Below are the code and all the weights of a small trained network. Each question names an input and a class and asks about switching units off, where a switched-off unit gives its printed mean instead of its output.

import numpy as np


def w(rows, s, z=0):
    codes = np.array(rows[::2]) - 128.0
    scale = np.full(codes.shape[1], s)
    scale[-1] = z or s
    return codes * scale


def f(y):
    return y / 2 * (1 + np.tanh(0.7978845608 * (y + 0.044715 * y**3)))


def log_softmax(a):
    a = a - a.max(-1, keepdims=True)
    return a - np.log(np.exp(a).sum(-1, keepdims=True))


def net(x, mask):
    res = np.array(x, float).reshape(1, 2) / 4 @ E
    y = f(res @ A[0][:, :-1].T + A[0][:, -1])
    res = res + np.where(mask, y, B[0][:, -1]) @ B[0][:, :-1]
    return log_softmax(res[-1] @ U[:, :-1].T + U[:, -1])


A, B = {}, {}
E = w([
[158,40,175,254,36,178,94,84,127,108,114],'x0',
[204,96,98,194,141,115,121,191,200,169,232],'x1',
],0.009)
A[0] = w([
[140,98,170,249,88,194,62,103,164,84,136,80],'n1',
[152,78,175,184,143,217,75,83,197,127,100,35],'n2',
[164,76,154,135,128,110,197,174,254,165,201,29],'n3',
[132,110,57,208,146,104,130,214,202,151,198,84],'n4',
[131,149,18,45,186,111,137,184,132,182,182,4],'n5',
[132,86,120,121,27,169,126,134,159,183,114,3],'n6',
],0.0057,0.0054)
B[0] = w([
[121,139,178,116,97,105,115,161,137,150,138,255],'n1',
[70,131,149,89,105,95,102,149,155,127,127,179],'n2',
[71,119,132,118,92,138,131,88,111,100,77,195],'n3',
[122,86,121,124,113,147,180,98,107,84,83,236],'n4',
[77,138,158,73,70,91,110,143,173,140,153,220],'n5',
[27,120,137,74,7,74,119,139,110,118,137,125],'n6',
],0.021,0.0052)
U = w([
[108,146,157,82,114,70,78,196,173,163,193,76],'0',
[114,106,124,106,122,174,165,55,92,45,55,52],'1',
[253,143,112,173,167,191,120,173,148,167,214,249],'2',
],0.014,0.012)

Each question gives the input, the list of numbers given to net, and the class t.
The units are the neurons (one row each of A and B). Each row of codes is followed by its name. A weight is (code - 128) times the scale printed after its matrix; where a second scale follows, it is the last column's (A, B and U).
mask holds one flag per neuron, in row order. A switched-off neuron (its flag False) gives its mean, the last column of its row in B, instead of its output. The means were averaged over made-up inputs and are rounded, as every weight is.
A unit's drop is (log p(t) with every unit on - log p(t) with that unit switched off) / (log p(t) with every unit on - log p(t) with every unit switched off).
The circuit of an input: a set's keep is (log p(t) with only the set's units on - log p(t) with every unit switched off) / (log p(t) with every unit on - log p(t) with every unit switched off). Starting from all 6 units, units are removed one at a time, each time the one whose removal leaves the highest keep (on an exact tie, the one counted first), for as long as the keep stays at least 0.8.
circuit, biggest first: the units of the circuit, biggest drop first
most important unit: the unit with the biggest drop
top k neurons: the k neurons with the biggest drops, biggest first
drop when u is switched off: that unit's drop, to one decimal
input [3,2], class 2: circuit, biggest first	n5; n3
input [2,5], class 1: most important unit	n4
input [3,-3], class 2: top 3 neurons	n4; n3; n5
input [2,-2], class 2: circuit, biggest first	n4; n3; n5
input [-2,-3], class 2: circuit, biggest first	n4; n3; n5; n2
input [6,-6], class 0: circuit, biggest first	n4; n1
input [3,0], class 2: circuit, biggest first	n5; n3
input [4,-1], class 0: top 2 neurons	n4; n1
input [6,8], class 1: top 2 neurons	n4; n3
input [8,7], class 0: top 2 neurons	n1; n2
input [-5,6], class 1: top 3 neurons	n4; n3; n1
input [-6,-6], class 0: top 2 neurons	n4; n3
input [4,-3], class 0: top 3 neurons	n4; n3; n1
input [7,5], class 0: top 2 neurons	n1; n2
input [5,6], class 1: top 3 neurons	n4; n3; n5
input [8,-6], class 0: top neuron	n1
input [5,8], class 1: drop when n4 is switched off	0.9
input [-3,-1], class 2: drop when n5 is switched off	0.1
input [1,-3], class 2: drop when n4 is switched off	0.4
